Moves between items:
state | ! $ * @ % +
j257 | j738 j866 j689 j392 j612 j518
j400 | j95 j893 . j135 j325 .
j542 | j516 j121 j135 j387 j830 j146
j433 | j243 j795 j529 . j615 j449
j130 | j751 j831 j542 j683 j226 j516
j949 | j584 j853 j248 j219 j482 j124
j12 | j248 j392 j795 j35 j155 j829
j211 | j392 j612 j751 j155 j231 j64
j144 | j969 . j291 j361 j645 j607
j387 | j404 j542 j362 j856 j561 j430
j342 | j719 j486 j16 j731 j516 j982
j121 | j280 j545 j400 j542 j659 j95
j982 | j815 j238 . j708 j16 .
j910 | j19 j616 j361 j227 j675 j517
j289 | j119 . j614 j953 j402 j866
j842 | j689 j307 j280 j751 j831 j486
j243 | j629 j829 j449 . j433 j959
j518 | j23 j28 j804 j92 j689 j659
j856 | j820 j387 j101 . j959 j802
j291 | j607 . j87 j23 j28 j545
j516 | j342 j280 j146 j404 j542 j16
j751 | j64 j842 j516 j644 j130 j342
j19 | j953 j402 j517 j625 j910 j612
j124 | j698 j337 j606 j728 j248 j683
j449 | j959 j587 j198 . j529 j165
j51 | j238 j734 . j16 j95 .
j804 | j659 j546 j238 j719 j486 j325
j734 | j551 . . j51 j171 .
j307 | j952 . j943 j842 j607 j792
j930 | j35 j155 j615 . j986 j433
j943 | j792 . j171 j280 j545 j734
j607 | j307 . j545 j831 j291 j943
j402 | j289 . j969 j19 j616 j614
j337 | j231 j361 j226 j124 j586 j130
j646 | j79 j625 j698 j440 j584 j155
j198 | j165 j708 . . j565 .
j738 | j361 j645 j518 j586 j257 j23
j606 | j683 j226 j561 j629 j829 j387
j698 | j155 j231 j683 j986 j124 j644
j832 | j615 j683 j856 . j629 j820
j719 | j830 j804 j982 j587 j342 j815
j845 | j979 j79 j930 . j440 j35
j469 | j853 j453 j392 j482 j571 j586
j325 | j400 j523 . j815 j238 .
j361 | j517 j144 j23 j337 j738 j831
j440 | j845 j646 j986 . j769 j930
j830 | j542 j659 j815 j561 j719 j135
j728 | j986 j124 j629 . j878 j832
j430 | j760 j146 . j802 j362 .
j146 | j16 j95 . j430 j135 .
j404 | j731 j516 j430 j820 j387 j760
j227 | j625 j910 j337 j584 j853 j231
j92 | j226 j518 j719 j829 j64 j830
j644 | j795 j751 j404 j615 j683 j731
j959 | j856 j561 j165 . j449 j101
j95 | j51 j171 . j146 j400 .
j615 | j433 j644 j820 . j832 j529
j565 | j198 j760 . . j802 .
j79 | j482 j571 j155 j845 j646 j12
j831 | j842 j607 j121 j130 j23 j280
j893 | j171 . . j400 j523 .
j16 | j982 j51 . j760 j146 .
j616 | j402 . j144 j910 j386 j969
j29 | j362 j815 . j165 j708 .
j760 | j708 j16 . j565 j430 .
j529 | j449 j731 j565 . j820 j198
j219 | j769 j949 j878 . j979 j728
j625 | j571 j19 j231 j646 j227 j211
j135 | j146 j400 . j362 j815 .
j815 | j135 j325 . j29 j982 .
j64 | j92 j689 j342 j795 j751 j719
j571 | j469 j953 j211 j79 j625 j392
j689 | j518 j952 j486 j64 j842 j804
j362 | j430 j135 . j101 j29 .
j769 | j440 j584 j728 . j219 j986
j546 | j87 . j551 j804 j792 j523
j165 | j101 j29 . . j198 .
j708 | j29 j982 . j198 j760 .
j979 | j219 j482 j35 . j845 j878
j986 | j930 j698 j832 . j728 j615
j23 | j831 j291 j659 j226 j518 j121
j248 | j124 j586 j829 j878 j12 j606
j386 | j616 . j645 j675 j119 j144
j231 | j211 j517 j130 j698 j337 j751
j612 | j257 j614 j842 j211 j517 j689
j586 | j337 j738 j92 j248 j392 j226
j35 | j878 j12 j433 . j930 j243
j802 | j565 j430 . . j101 .
j517 | j612 j969 j831 j231 j361 j842
j551 | j523 . . j238 j734 .
j792 | j546 . j734 j486 j943 j551
j171 | j734 . . j95 j893 .
j280 | j486 j943 j95 j516 j121 j51
j645 | j144 . j28 j738 j866 j291
j28 | j291 . j546 j518 j952 j87
j523 | j893 . . j325 j551 .
j878 | j728 j248 j243 . j35 j629
j952 | j28 . j792 j689 j307 j546
j866 | j645 . j952 j257 j614 j28
j101 | j802 j362 . . j165 .
j87 | j545 . j523 j659 j546 j893
j829 | j606 j92 j587 j243 j795 j561
j482 | j949 j469 j12 j979 j79 j248
j392 | j586 j257 j64 j12 j211 j92
j820 | j529 j404 j802 . j856 j565
j545 | j943 . j893 j121 j87 j171
j683 | j644 j130 j387 j832 j606 j404
j238 | j325 j551 . j982 j51 .
j731 | j587 j342 j760 j529 j404 j708
j587 | j561 j719 j708 j449 j731 j29
j584 | j646 j227 j124 j769 j949 j698
j659 | j121 j87 j325 j830 j804 j400
j953 | j453 j289 j612 j571 j19 j257
j453 | j675 j119 j257 j469 j953 j738
j675 | j910 j386 j738 j853 j453 j361
j853 | j227 j675 j586 j949 j469 j337
j486 | j804 j792 j51 j342 j280 j238
j614 | j866 . j307 j612 j969 j952
j969 | j614 . j607 j517 j144 j307
j226 | j130 j23 j830 j606 j92 j542
j795 | j829 j64 j731 j433 j644 j587
j119 | j386 . j866 j453 j289 j645
j629 | j832 j606 j959 . j243 j856
j561 | j387 j830 j29 j959 j587 j362
j155 | j12 j211 j644 j930 j698 j795

In the rows, 135 stands for zero.

The rows follow the links: the fewer symbols apart two items are, the more alike their rows tend to be.

Each row is also shifted at random along 7 hidden directions that mean nothing.

Name the item of each row.
136	112	156	135	168	96	132	112	121	90	146	180	177	113	132	133	184	149	105	146	164	112	150	153	170	99	124	133	111	164	115	176	122	168	146	184	124	102	67	157	183	168	137
item: j227
120	132	130	132	131	145	119	95	146	152	101	153	156	141	133	161	152	152	146	131	139	126	134	121	144	187	136	120	131	131	139	116	106	147	87	154	104	131	151	188	115	138	153
item: j28
94	124	113	145	135	159	160	148	135	163	106	172	130	138	142	136	154	136	153	195	142	139	151	170	168	118	149	134	135	142	147	77	127	115	158	181	150	137	133	160	123	168	133
item: j257
155	136	175	139	139	169	144	147	160	99	156	138	109	96	146	157	150	143	148	121	103	132	118	136	119	123	134	154	149	204	107	147	159	134	184	159	134	152	133	75	142	142	132
item: j280
119	123	141	119	129	162	131	128	154	194	124	131	86	145	125	121	118	128	161	151	136	151	169	136	128	117	155	148	122	154	103	126	133	139	166	114	127	108	155	130	111	153	121
item: j831
145	152	108	154	96	106	144	141	127	134	133	147	151	129	164	112	124	120	153	108	117	117	133	118	148	145	147	119	150	92	162	106	130	107	105	122	140	150	157	135	119	96	149
item: j12
100	107	148	114	175	146	110	86	121	82	151	141	147	119	118	156	156	134	163	150	142	106	146	152	116	133	127	125	188	158	146	128	119	172	167	165	125	104	114	160	149	145	150
item: j517
119	160	140	131	149	185	131	92	139	145	109	144	134	172	120	156	121	118	141	150	114	140	146	103	142	175	115	112	151	127	138	145	95	167	99	151	138	143	136	180	164	135	165
item: j95
144	115	153	141	115	147	136	94	139	137	120	171	154	125	152	159	140	119	136	137	113	111	152	108	140	168	110	99	113	160	116	131	91	166	95	168	126	138	106	181	155	128	148
item: j289
196	147	158	163	110	131	158	157	186	184	122	122	109	131	157	146	137	123	117	129	85	105	157	85	112	128	113	138	95	175	86	187	129	176	120	134	140	155	122	89	172	133	126
item: j146
112	128	122	150	167	157	142	116	121	79	153	127	195	129	149	189	206	165	120	141	143	124	100	168	122	138	136	124	131	183	141	117	124	146	138	164	120	138	123	143	168	158	144
item: j952
137	153	156	127	146	158	150	133	116	140	118	166	76	136	86	111	113	113	156	186	135	126	144	137	185	167	107	176	117	144	116	145	123	115	96	173	152	125	159	148	128	138	131
item: j387
75	106	107	115	170	154	92	125	139	170	97	83	144	150	115	154	115	137	139	146	176	155	153	181	55	122	123	144	164	148	139	123	155	190	169	131	126	110	124	129	132	173	108
item: j910
149	152	126	122	168	158	149	120	147	181	94	122	121	155	137	147	118	137	161	179	124	152	144	137	94	147	125	152	191	143	130	131	126	163	155	168	162	160	143	152	139	166	159
item: j16
156	139	175	106	186	160	150	112	109	112	182	178	139	158	115	129	159	150	132	163	147	138	134	140	179	102	160	150	169	150	120	172	125	133	186	145	155	131	104	168	186	184	166
item: j135
133	154	146	116	141	146	128	134	106	108	143	144	133	156	107	112	105	119	133	139	140	162	127	121	161	149	127	136	144	105	158	162	138	110	107	132	152	132	155	154	138	126	134
item: j101
132	94	166	106	158	129	142	102	135	151	137	153	137	120	149	158	158	140	136	166	136	116	165	153	117	115	119	127	127	202	110	159	122	189	168	166	124	131	97	152	178	180	129
item: j402
99	122	130	127	141	151	124	122	119	148	106	122	103	120	123	123	100	110	168	166	124	137	159	182	80	147	104	142	187	152	159	111	145	160	160	169	178	142	120	117	110	131	125
item: j79
198	152	168	160	129	96	162	132	124	106	105	142	143	116	156	152	166	140	119	158	105	97	126	110	130	188	88	146	92	175	130	174	117	145	55	196	147	159	134	150	166	132	140
item: j529
178	152	133	168	121	100	146	175	148	157	111	120	138	130	136	131	148	147	88	134	136	118	107	110	144	145	118	172	64	141	105	172	155	134	85	152	129	136	142	106	145	150	111
item: j587
146	109	150	132	144	100	91	110	130	104	140	112	151	121	140	130	124	121	137	114	130	107	166	136	81	128	125	120	187	139	153	156	139	191	155	138	139	126	109	137	140	107	157
item: j646
148	153	104	134	151	135	153	175	145	193	127	110	143	164	126	133	154	158	113	156	154	149	133	138	143	103	164	169	111	133	120	148	152	138	151	113	138	130	136	118	158	188	130
item: j719
132	108	150	154	136	100	129	187	132	93	166	123	120	114	110	129	139	130	115	140	142	115	136	157	123	111	121	145	98	166	127	154	158	126	140	144	150	123	117	63	135	119	97
item: j986
152	151	156	128	150	137	137	163	128	112	133	159	123	112	106	115	120	141	120	129	151	135	118	139	161	136	115	162	125	145	125	171	162	114	140	166	137	135	134	104	139	137	119
item: j29
162	97	158	127	129	110	135	134	147	187	137	140	85	135	134	118	132	122	151	159	133	112	189	135	127	89	140	155	137	188	96	145	128	168	182	121	141	108	110	124	144	168	132
item: j231
139	145	112	143	126	104	136	132	140	146	124	157	155	138	143	119	142	147	135	126	145	115	134	145	161	121	159	136	147	101	141	111	119	119	130	147	119	119	131	175	127	139	148
item: j586
147	137	174	148	107	136	154	114	144	112	155	194	120	96	152	130	156	133	159	126	98	103	130	138	178	133	127	117	121	170	121	121	113	125	147	190	134	141	123	138	140	122	151
item: j612
154	161	127	128	147	154	172	146	141	153	125	162	116	140	156	130	137	149	169	165	120	141	126	148	147	129	165	158	173	145	135	116	151	105	174	157	158	165	138	149	126	168	154
item: j342

From each start, follow one symbol. Which item do you reach?
Answer with the item's name.
---
152	122	152	140	103	130	162	152	155	209	135	160	78	130	136	103	127	104	155	181	112	116	178	142	148	95	131	135	107	164	109	113	124	137	159	151	172	129	130	120	142	150	131
* j751
---
139	139	144	107	168	124	132	126	115	111	114	135	124	133	109	130	123	138	138	163	160	147	130	152	113	155	110	169	155	145	154	153	156	142	133	173	155	139	152	143	130	148	136
% j198
---
144	152	107	180	84	116	146	150	137	144	130	153	160	137	151	117	140	135	135	109	106	114	131	110	178	123	151	93	104	86	132	105	108	117	105	122	130	146	137	133	136	97	146
% j211
---
163	143	159	151	97	144	129	104	140	141	154	183	107	158	125	101	126	110	171	116	107	113	149	73	209	151	157	118	130	86	118	138	75	131	88	99	119	114	158	200	134	108	170
* j542
---
134	121	138	114	124	106	107	107	131	128	146	127	118	146	141	109	99	111	164	121	140	117	165	128	105	128	151	133	203	102	151	130	133	150	160	88	153	117	138	148	112	106	154
@ j986
---
121	129	104	169	117	129	128	155	129	133	155	99	136	161	130	125	136	114	133	132	118	122	158	125	126	121	143	114	133	104	153	120	122	148	120	91	156	134	129	108	149	97	129
! j12
---
116	141	116	120	153	162	123	174	143	180	130	91	120	179	101	131	130	148	110	165	179	166	146	153	122	102	162	189	114	123	113	151	162	135	160	91	132	98	151	111	127	182	112
* j815
---
113	152	130	111	161	151	112	127	112	111	127	132	125	147	100	108	103	130	155	122	159	171	129	143	134	155	140	166	187	91	164	121	159	102	140	129	131	115	178	145	100	122	151
@ j959
---
110	127	158	119	139	183	137	117	147	119	143	134	114	115	146	160	132	144	162	130	117	155	122	157	118	146	134	136	164	175	134	119	156	125	183	151	127	154	141	113	122	139	141
* j171
---
116	147	111	159	138	164	158	144	143	142	141	136	149	144	159	140	165	157	137	154	123	137	119	148	159	128	160	124	124	145	135	102	122	118	139	141	134	138	137	140	140	145	148
@ j64
---
153	150	114	164	106	139	117	136	145	136	175	94	151	169	153	138	149	127	144	98	95	116	133	97	113	120	168	113	151	99	147	123	112	152	145	49	130	134	137	121	150	101	152
! j64
---
122	116	155	96	153	138	141	134	140	157	145	153	102	128	138	125	145	151	140	155	163	146	148	165	158	95	170	171	146	150	117	124	149	118	193	127	112	112	141	140	107	179	129
$ j291
---
109	156	103	161	143	185	125	137	142	103	132	91	179	164	145	172	163	154	130	120	135	144	96	136	98	146	153	121	165	116	162	115	138	146	138	111	118	152	141	127	145	128	142
@ j342
---
112	157	139	106	153	175	129	123	119	157	113	140	91	159	87	130	89	111	162	173	141	158	157	131	126	171	116	150	155	121	139	148	138	134	121	148	165	134	152	154	131	138	138
% j29
---
131	134	145	165	112	158	157	161	150	116	173	142	119	114	148	150	174	139	129	129	108	113	124	134	162	126	138	134	105	166	117	119	144	134	151	135	128	143	123	89	145	127	131
% j831
